Below are the code and all the weights of a small trained network. Each question names an input and a target symbol and asks about switching units off, where a switched-off unit gives its printed mean instead of its output.

import numpy as np


def w(rows, s, z=0):
    codes = np.array(rows[::2]) - 128.0
    scale = np.full(codes.shape[1], s)
    scale[-1] = z or s
    return codes * scale


def f(y):
    return np.maximum(y, 0)


def softmax(a):
    e = np.exp(a - a.max(-1, keepdims=True))
    return e / e.sum(-1, keepdims=True)


def log_softmax(a):
    a = a - a.max(-1, keepdims=True)
    return a - np.log(np.exp(a).sum(-1, keepdims=True))


def net(x, mask):
    ids = ['ΣΦΨαγδεζηθλμξτ'.index(c) for c in x.split()]
    T = len(ids)
    res = E[ids] + P[:T]
    r = res
    for j in range(2):
        rows = slice(3 * j, 3 * j + 3)
        q, k, v = (r @ M[0][rows].T for M in (Q, K, V))
        z = softmax(np.where(np.tri(T) > 0, q @ k.T / 3**0.5, -1e9)) @ v
        o = O[0][rows]
        res = res + np.where(mask[j], z, o[:, -1]) @ o[:, :-1]
    y = f(res @ A[0][:, :-1].T + A[0][:, -1])
    res = res + np.where(mask[2:14], y, B[0][:, -1]) @ B[0][:, :-1]
    return log_softmax(res[-1] @ U[:, :-1].T + U[:, -1])


Q, K, V, O, A, B = {}, {}, {}, {}, {}, {}
E = w([
[133,135,100,144,233,54],'Σ',
[132,123,128,121,154,96],'Φ',
[234,206,167,198,90,117],'Ψ',
[99,199,90,81,153,86],'α',
[39,156,189,158,228,227],'γ',
[58,108,179,69,13,218],'δ',
[139,108,137,133,162,86],'ε',
[167,79,60,182,37,43],'ζ',
[207,110,22,227,164,255],'η',
[138,88,172,127,121,98],'θ',
[139,118,133,124,160,96],'λ',
[13,173,203,246,97,34],'μ',
[182,33,162,140,167,115],'ξ',
[170,109,105,43,187,153],'τ',
],0.0066)
P = w([
[6,148,46,65,133,243],'0',
[85,112,178,147,148,125],'1',
[88,158,154,124,98,75],'2',
[111,175,101,120,109,94],'3',
[158,41,176,163,101,102],'4',
[134,191,109,126,101,88],'5',
[176,52,155,201,116,114],'6',
[175,141,126,147,125,95],'7',
[189,116,161,168,107,111],'8',
],0.0015)
Q[0] = w([
[34,213,76,51,97,90],'H0',
[53,144,171,42,125,118],'H0',
[226,92,125,219,133,139],'H0',
[174,108,27,77,77,24],'H1',
[190,114,2,113,75,30],'H1',
[92,124,239,156,183,234],'H1',
],0.0064)
K[0] = w([
[135,37,208,126,119,114],'H0',
[45,61,228,81,68,146],'H0',
[180,223,40,173,169,116],'H0',
[218,51,68,167,40,57],'H1',
[255,33,39,147,50,53],'H1',
[26,221,171,112,211,189],'H1',
],0.0072)
V[0] = w([
[153,1,132,112,175,169],'H0',
[86,107,223,119,9,165],'H0',
[123,44,227,107,97,130],'H0',
[187,80,39,42,108,165],'H1',
[82,200,134,8,150,155],'H1',
[164,193,75,153,17,160],'H1',
],0.0071)
O[0] = w([
[91,58,7,3,162,98,117],'H0',
[109,52,221,107,161,114,249],'H0',
[69,52,170,12,150,138,176],'H0',
[210,70,86,62,92,6,131],'H1',
[234,211,208,37,125,119,179],'H1',
[129,49,208,227,124,53,154],'H1',
],0.0065,0.0021)
A[0] = w([
[133,135,206,133,205,131,235],'N0',
[95,103,155,118,29,164,168],'N1',
[47,156,152,219,97,39,183],'N2',
[73,104,152,108,37,139,184],'N3',
[175,157,148,166,203,202,219],'N4',
[233,176,83,148,117,155,222],'N5',
[76,121,152,106,36,172,188],'N6',
[225,135,177,114,178,55,173],'N7',
[174,85,123,76,198,2,179],'N8',
[210,143,103,128,93,69,190],'N9',
[188,130,79,148,84,67,201],'N10',
[73,101,10,143,163,154,252],'N11',
],0.0071,0.0034)
B[0] = w([
[88,159,240,155,169,135,252],'N0',
[192,86,118,111,48,178,220],'N1',
[69,118,154,254,40,79,196],'N2',
[153,57,131,114,74,170,231],'N3',
[119,236,186,187,210,202,198],'N4',
[228,207,93,160,138,165,196],'N5',
[156,81,141,101,50,202,229],'N6',
[175,178,209,133,134,16,199],'N7',
[116,80,156,62,141,6,215],'N8',
[216,163,88,142,57,52,190],'N9',
[185,121,58,162,75,78,193],'N10',
[84,21,10,115,206,200,196],'N11',
],0.0059,0.0042)
U = w([
[210,134,29,181,182,235,136],'Σ',
[123,150,105,117,125,136,24],'Φ',
[5,143,180,225,97,111,109],'Ψ',
[243,239,204,199,86,85,164],'α',
[122,161,129,111,154,143,99],'γ',
[104,103,240,81,207,1,160],'δ',
[97,136,92,122,147,143,140],'ε',
[76,93,118,155,156,93,117],'ζ',
[128,47,41,198,47,49,39],'η',
[150,74,160,46,38,232,252],'θ',
[118,139,106,124,146,137,41],'λ',
[31,193,180,144,231,252,105],'μ',
[31,67,43,47,198,119,198],'ξ',
[213,160,74,15,100,41,77],'τ',
],0.005,0.0021)

Each question gives the input, a string of symbols that net reads in full, and the target symbol t.
The units are the heads (3 rows each of Q, K, V and O) and the neurons (one row each of A and B). Each row of codes is followed by its name. A weight is (code - 128) times the scale printed after its matrix; where a second scale follows, it is the last column's (O, A, B and U).
mask holds one flag per unit, heads first, then neurons. A switched-off unit (its flag False) gives its mean, the last column of its rows in O or B, instead of its output. The means were averaged over made-up inputs and are rounded, as every weight is.
A unit's drop is (log p(t) with every unit on - log p(t) with that unit switched off) / (log p(t) with every unit on - log p(t) with every unit switched off).
unit that matters most: the unit with the biggest drop
top k neurons: the k neurons with the biggest drops, biggest first
heads that matter: for each layer, one digit per head in row order, 1 if its drop is at least 0.15 and else 0, layers parted by /
drop of u: that unit's drop, to one decimal
input δ δ ε α μ, target Ψ: heads that matter : 00
input γ δ τ δ δ λ, target δ: top 2 neurons : [N8 N7]
input θ δ δ λ, target δ: heads that matter : 10
input ζ τ δ δ ξ, target δ: heads that matter : 00
input ζ α δ δ δ δ ζ, target η: heads that matter : 01
input α α λ α α ξ, target α: heads that matter : 10
input δ α α θ ξ η, target Σ: heads that matter : 10
input α δ δ α δ γ δ Σ, target δ: heads that matter : 00
input α α τ, target α: heads that matter : 11
input μ ε α τ λ τ α λ γ, target μ: heads that matter : 01
input ξ ξ ε, target ξ: heads that matter : 11
input δ δ θ, target δ: unit that matters most : H0
input μ δ ε δ δ, target θ: top 3 neurons : [N6 N1 N3]
input δ δ η, target Σ: unit that matters most : H0
input δ Φ η δ δ θ, target δ: top 2 neurons : [N8 N7]
input τ τ α, target τ: heads that matter : 11
input μ τ α α α, target α: heads that matter : 11
input τ μ δ δ τ, target δ: top 2 neurons : [N8 N7]
input α α Φ α γ η α α, target α: drop of H0 : 0.9
input α μ α τ, target α: drop of H1 : 0.1
input ξ ε δ δ α δ γ δ ε, target δ: drop of N8 : 0.2
input α ξ τ δ δ τ δ α, target δ: top neuron : [N8]
